Here is a tiny trained network, its code and every weight. The questions are about switching its units off for an input and a class, where a switched-off unit gives its printed mean instead of its output.

import numpy as np


def w(rows, s, z=0):
    codes = np.array(rows[::2]) - 128.0
    scale = np.full(codes.shape[1], s)
    scale[-1] = z or s
    return codes * scale


def norm(h):
    return h / np.sqrt((h * h).mean(-1, keepdims=True) + 1e-5)


def f(y):
    return y / 2 * (1 + np.tanh(0.7978845608 * (y + 0.044715 * y**3)))


def log_softmax(a):
    a = a - a.max(-1, keepdims=True)
    return a - np.log(np.exp(a).sum(-1, keepdims=True))


def net(x, mask):
    res = np.array(x, float).reshape(1, 7) / 4 @ E
    u = 0
    for l in range(4):
        y = f(norm(res) @ A[l][:, :-1].T + A[l][:, -1])
        res = res + np.where(mask[u : u + 5], y, B[l][:, -1]) @ B[l][:, :-1]
        u += 5
    return log_softmax(norm(res)[-1] @ U[:, :-1].T + U[:, -1])


A, B = {}, {}
E = w([
[114,192,61,110,129,45,93,130,5,146],'x0',
[144,136,103,63,215,64,194,186,99,155],'x1',
[121,138,121,123,129,88,90,111,111,22],'x2',
[112,156,161,112,49,121,53,185,223,149],'x3',
[107,99,143,136,111,104,191,104,14,151],'x4',
[15,165,63,108,187,131,181,206,109,92],'x5',
[121,49,128,37,163,219,87,206,115,109],'x6',
],0.0022)
A[0] = w([
[140,138,128,153,165,133,201,163,232,143,96],'0.n1',
[63,255,18,153,185,100,146,218,113,170,170],'0.n2',
[75,79,148,60,153,111,87,96,124,117,12],'0.n3',
[133,62,138,77,192,157,143,149,51,127,102],'0.n4',
[148,23,130,128,148,176,193,168,187,225,169],'0.n5',
],0.0033,0.0011)
B[0] = w([
[80,88,176,86,73,114,48,113,136,86,154],'0.n1',
[177,98,97,176,98,120,100,131,209,169,254],'0.n2',
[150,68,22,100,158,220,219,130,110,74,116],'0.n3',
[170,190,140,96,74,213,166,89,140,109,167],'0.n4',
[69,255,214,61,143,56,164,169,94,82,194],'0.n5',
],0.0041,0.0028)
A[1] = w([
[159,96,129,73,160,187,189,179,100,196,110],'1.n1',
[158,142,159,145,111,114,179,98,165,61,208],'1.n2',
[60,112,102,162,73,134,182,86,39,164,106],'1.n3',
[123,159,28,147,254,107,164,167,93,62,90],'1.n4',
[180,66,75,102,79,85,83,171,100,79,5],'1.n5',
],0.0039,0.0013)
B[1] = w([
[172,147,121,61,174,200,139,120,233,34,204],'1.n1',
[86,154,95,219,154,137,160,200,131,124,228],'1.n2',
[91,120,109,167,203,66,4,217,129,116,217],'1.n3',
[137,162,125,135,38,128,143,115,189,243,247],'1.n4',
[124,99,136,127,141,123,104,135,215,139,134],'1.n5',
],0.0041,0.0013)
A[2] = w([
[169,139,106,101,144,141,135,106,1,131,3],'2.n1',
[149,168,158,27,181,127,144,139,49,102,89],'2.n2',
[92,130,87,126,171,144,96,212,178,93,209],'2.n3',
[167,141,117,101,83,176,193,194,178,125,33],'2.n4',
[174,87,125,75,98,191,23,157,129,127,37],'2.n5',
],0.004,0.0004)
B[2] = w([
[51,168,183,164,154,106,148,150,123,134,139],'2.n1',
[127,186,224,164,147,189,162,102,214,143,209],'2.n2',
[73,137,112,176,107,75,102,175,102,70,250],'2.n3',
[136,131,83,99,198,94,165,72,101,105,241],'2.n4',
[109,212,89,111,173,2,131,171,157,79,222],'2.n5',
],0.0048,0.0014)
A[3] = w([
[52,173,108,63,121,45,64,180,162,60,254],'3.n1',
[145,161,70,169,133,34,169,166,139,179,234],'3.n2',
[89,157,96,143,1,49,49,120,162,202,121],'3.n3',
[243,164,231,153,57,66,99,136,191,193,188],'3.n4',
[143,70,111,222,117,89,64,118,70,28,86],'3.n5',
],0.0034,0.0011)
B[3] = w([
[90,68,94,217,161,133,150,136,100,107,245],'3.n1',
[145,114,116,144,93,189,2,114,127,147,229],'3.n2',
[110,195,147,128,104,178,197,123,121,181,254],'3.n3',
[75,163,84,170,107,231,129,111,137,188,222],'3.n4',
[138,37,107,68,178,103,114,152,144,87,169],'3.n5',
],0.0053,0.0038)
U = w([
[217,37,136,84,109,125,111,91,110,87,82],'0',
[227,178,64,25,172,142,168,115,156,125,120],'1',
[203,92,183,6,24,38,120,145,105,160,7],'2',
[186,81,164,11,40,59,132,133,101,162,2],'3',
[119,165,78,200,43,189,66,105,125,242,164],'4',
[189,119,181,136,145,48,66,88,20,176,95],'5',
[105,188,254,105,152,205,209,130,155,116,155],'6',
[70,94,82,173,166,76,82,203,138,32,165],'7',
],0.0084,0.0076)

Each question gives the input, the list of numbers given to net, and the class t.
The units are the neurons (one row each of A and B). Each row of codes is followed by its name. A weight is (code - 128) times the scale printed after its matrix; where a second scale follows, it is the last column's (A, B and U).
mask holds one flag per neuron, layer by layer. A switched-off neuron (its flag False) gives its mean, the last column of its row in B, instead of its output. The means were averaged over made-up inputs and are rounded, as every weight is.
A unit's drop is (log p(t) with every unit on - log p(t) with that unit switched off) / (log p(t) with every unit on - log p(t) with every unit switched off).
The circuit of an input: a set's keep is (log p(t) with only the set's units on - log p(t) with every unit switched off) / (log p(t) with every unit on - log p(t) with every unit switched off). Starting from the 12 units with the biggest drops (on a tie, the unit counted first), units are removed one at a time, each time the one whose removal leaves the highest keep (on an exact tie, the one counted first), for as long as the keep stays at least 0.8.
circuit, biggest first: the units of the circuit, biggest drop first
most important unit: the unit with the biggest drop
top k neurons: the k neurons with the biggest drops, biggest first
k most important neurons of layer l: the k neurons of layer l with the biggest drops, biggest first
drop when u is switched off: that unit's drop, to one decimal
input [-5,3,8,-5,8,4,3], class 6: circuit, biggest first -> (2.n2)
input [-4,-3,5,5,4,-8,6], class 7: 2 most important neurons of layer 0 -> (0.n2, 0.n3)
input [7,8,7,-7,-3,6,5], class 1: circuit, biggest first -> (1.n4, 0.n4, 3.n4)
input [8,7,-7,2,5,1,7], class 1: circuit, biggest first -> (1.n1, 0.n4)
input [4,0,7,7,7,8,2], class 4: circuit, biggest first -> (1.n4, 3.n3, 0.n2)
input [6,5,0,-4,8,6,-1], class 4: circuit, biggest first -> (1.n4, 3.n2)
input [-6,-3,-8,7,-4,0,7], class 7: top 2 neurons -> (2.n5, 3.n1)
input [2,4,1,-7,8,-7,8], class 6: 2 most important neurons of layer 2 -> (2.n2, 2.n1)
input [-8,-1,-6,5,-2,-8,7], class 6: circuit, biggest first -> (0.n5, 3.n2)
input [5,4,7,-8,-5,-7,1], class 4: 2 most important neurons of layer 2 -> (2.n4, 2.n1)
input [8,-7,8,1,-1,-8,5], class 7: circuit, biggest first -> (2.n5, 3.n1)
input [-1,3,-4,-6,-2,-6,-3], class 6: top 2 neurons -> (0.n2, 1.n4)
input [-1,-3,7,-3,-5,6,-6], class 4: top 3 neurons -> (1.n4, 1.n3, 1.n1)
input [-7,7,-7,4,-3,-8,1], class 6: top neuron -> (0.n5)
input [-5,-2,7,-6,-1,-6,-8], class 0: top 2 neurons -> (3.n5, 1.n4)
input [-6,-2,6,-3,-1,-2,-4], class 7: 2 most important neurons of layer 1 -> (1.n2, 1.n4)
input [-3,8,3,-5,4,8,3], class 1: top 2 neurons -> (1.n4, 0.n2)
input [4,3,-3,-7,-1,6,-1], class 4: top 2 neurons -> (1.n4, 3.n2)
input [1,-2,-5,-3,2,8,7], class 1: 2 most important neurons of layer 3 -> (3.n3, 3.n4)
input [8,-1,5,-8,-5,-2,1], class 4: circuit, biggest first -> (1.n4)
input [0,-3,-4,8,-8,-7,7], class 7: top 2 neurons -> (2.n5, 1.n4)
input [-3,-4,5,-7,2,2,-7], class 7: 2 most important neurons of layer 3 -> (3.n5, 3.n4)
input [2,4,-1,-1,6,-1,5], class 6: 2 most important neurons of layer 2 -> (2.n2, 2.n1)
input [4,-6,1,-5,-3,-6,8], class 7: drop when 2.n5 is switched off -> 1.0
input [-6,1,-5,-4,-5,-8,5], class 6: drop when 0.n5 is switched off -> 1.0
input [-1,7,8,-6,1,4,2], class 1: drop when 1.n4 is switched off -> 0.5
input [-5,-8,5,-6,-1,-5,-5], class 0: drop when 3.n5 is switched off -> 0.7
input [-2,-6,-5,-5,3,3,-3], class 7: most important unit -> 1.n3
